Below are the code and all the weights of a small trained network. Each question names an input and a class and asks about switching units off, where a switched-off unit gives its printed mean instead of its output.

import numpy as np


def w(rows, s, z=0):
    codes = np.array(rows[::2]) - 128.0
    scale = np.full(codes.shape[1], s)
    scale[-1] = z or s
    return codes * scale


def f(y):
    return np.maximum(y, 0)


def log_softmax(a):
    a = a - a.max(-1, keepdims=True)
    return a - np.log(np.exp(a).sum(-1, keepdims=True))


def net(x, mask):
    res = np.array(x, float).reshape(1, 3) / 4 @ E
    y = f(res @ A[0][:, :-1].T + A[0][:, -1])
    res = res + np.where(mask, y, B[0][:, -1]) @ B[0][:, :-1]
    return log_softmax(res[-1] @ U[:, :-1].T + U[:, -1])


A, B = {}, {}
E = w([
[178,84,45,124,218],'x0',
[182,161,80,254,91],'x1',
[33,167,90,195,204],'x2',
],0.011)
A[0] = w([
[147,154,89,158,89,246],'N1',
[209,125,128,40,94,105],'N2',
[202,82,112,89,75,79],'N3',
[139,91,164,51,132,168],'N4',
[74,63,142,88,142,74],'N5',
[108,161,156,62,164,73],'N6',
[173,185,79,227,42,117],'N7',
[2,70,104,39,157,115],'N8',
[70,182,113,149,167,128],'N9',
[112,201,188,177,83,78],'N10',
[43,156,90,151,162,74],'N11',
[39,68,206,24,164,82],'N12',
[67,230,122,128,208,71],'N13',
[67,174,126,156,172,241],'N14',
[28,189,99,144,174,94],'N15',
[66,141,193,145,76,118],'N16',
[82,169,173,137,81,87],'N17',
[56,164,168,126,41,140],'N18',
[102,205,248,139,75,113],'N19',
[226,91,162,99,85,113],'N20',
[82,164,92,39,114,95],'N21',
[186,174,88,232,95,43],'N22',
[33,151,170,184,197,120],'N23',
[70,118,192,73,160,82],'N24',
[164,65,47,127,232,76],'N25',
[243,110,192,92,64,86],'N26',
[221,25,55,117,227,110],'N27',
[39,183,97,188,190,82],'N28',
[171,161,90,212,119,104],'N29',
],0.0096,0.011)
B[0] = w([
[37,2,166,131,152,242],'N1',
[149,144,157,165,115,203],'N2',
[201,179,175,180,94,184],'N3',
[113,72,130,153,104,214],'N4',
[146,128,30,138,87,154],'N5',
[134,120,53,119,104,152],'N6',
[86,75,37,146,116,226],'N7',
[95,72,60,138,88,207],'N8',
[171,135,182,144,103,185],'N9',
[140,198,32,85,152,174],'N10',
[198,170,164,145,83,173],'N11',
[128,105,58,135,92,216],'N12',
[161,173,144,194,87,178],'N13',
[118,99,208,162,123,246],'N14',
[185,151,175,169,80,194],'N15',
[111,175,105,47,204,187],'N16',
[115,236,82,57,196,165],'N17',
[112,170,142,77,214,209],'N18',
[143,171,129,93,196,212],'N19',
[181,151,194,192,93,210],'N20',
[109,117,79,131,114,158],'N21',
[113,143,13,129,74,188],'N22',
[166,139,181,176,94,204],'N23',
[115,106,41,143,119,172],'N24',
[118,223,118,67,189,204],'N25',
[196,161,173,187,98,222],'N26',
[116,200,133,58,211,235],'N27',
[197,161,162,163,89,202],'N28',
[91,115,66,139,121,192],'N29',
],0.0087,0.012)
U = w([
[204,168,164,154,53,93],'0',
[139,210,81,65,241,89],'1',
[119,75,7,127,62,70],'2',
[91,2,199,119,167,254],'3',
],0.012,0.0097)

Each question gives the input, the list of numbers given to net, and the class t.
The units are the neurons (one row each of A and B). Each row of codes is followed by its name. A weight is (code - 128) times the scale printed after its matrix; where a second scale follows, it is the last column's (A, B and U).
mask holds one flag per neuron, in row order. A switched-off neuron (its flag False) gives its mean, the last column of its row in B, instead of its output. The means were averaged over made-up inputs and are rounded, as every weight is.
A unit's drop is (log p(t) with every unit on - log p(t) with that unit switched off) / (log p(t) with every unit on - log p(t) with every unit switched off).
The circuit of an input: a set's keep is (log p(t) with only the set's units on - log p(t) with every unit switched off) / (log p(t) with every unit on - log p(t) with every unit switched off). Starting from the 12 units with the biggest drops (on a tie, the unit counted first), units are removed one at a time, each time the one whose removal leaves the highest keep (on an exact tie, the one counted first), for as long as the keep stays at least 0.8.
units of the circuit, in order: the units of the circuit, biggest drop first
top k neurons: the k neurons with the biggest drops, biggest first
drop of u: that unit's drop, to one decimal
input [5,6,-2], class 2: units of the circuit, in order	N7
input [4,6,4], class 2: top 2 neurons	N22; N7
input [-8,-7,-3], class 1: top 3 neurons	N18; N19; N16
input [-2,3,3], class 3: top 2 neurons	N1; N26
input [-3,2,-2], class 3: top 2 neurons	N27; N25
input [6,7,-4], class 2: top 3 neurons	N7; N22; N18
input [-8,-3,-7], class 1: top 3 neurons	N18; N19; N16
input [6,-7,3], class 2: top 2 neurons	N8; N12
input [-8,8,3], class 1: top 4 neurons	N18; N19; N17; N16
input [-7,-6,1], class 1: top 3 neurons	N18; N19; N16
input [-3,0,3], class 3: drop of N25	0.3
input [-1,-3,-3], class 3: drop of N13	0.2
input [-6,-8,-5], class 2: drop of N12	0.3
input [-5,5,-1], class 1: drop of N8	0.1
input [5,4,6], class 0: top neuron	N28
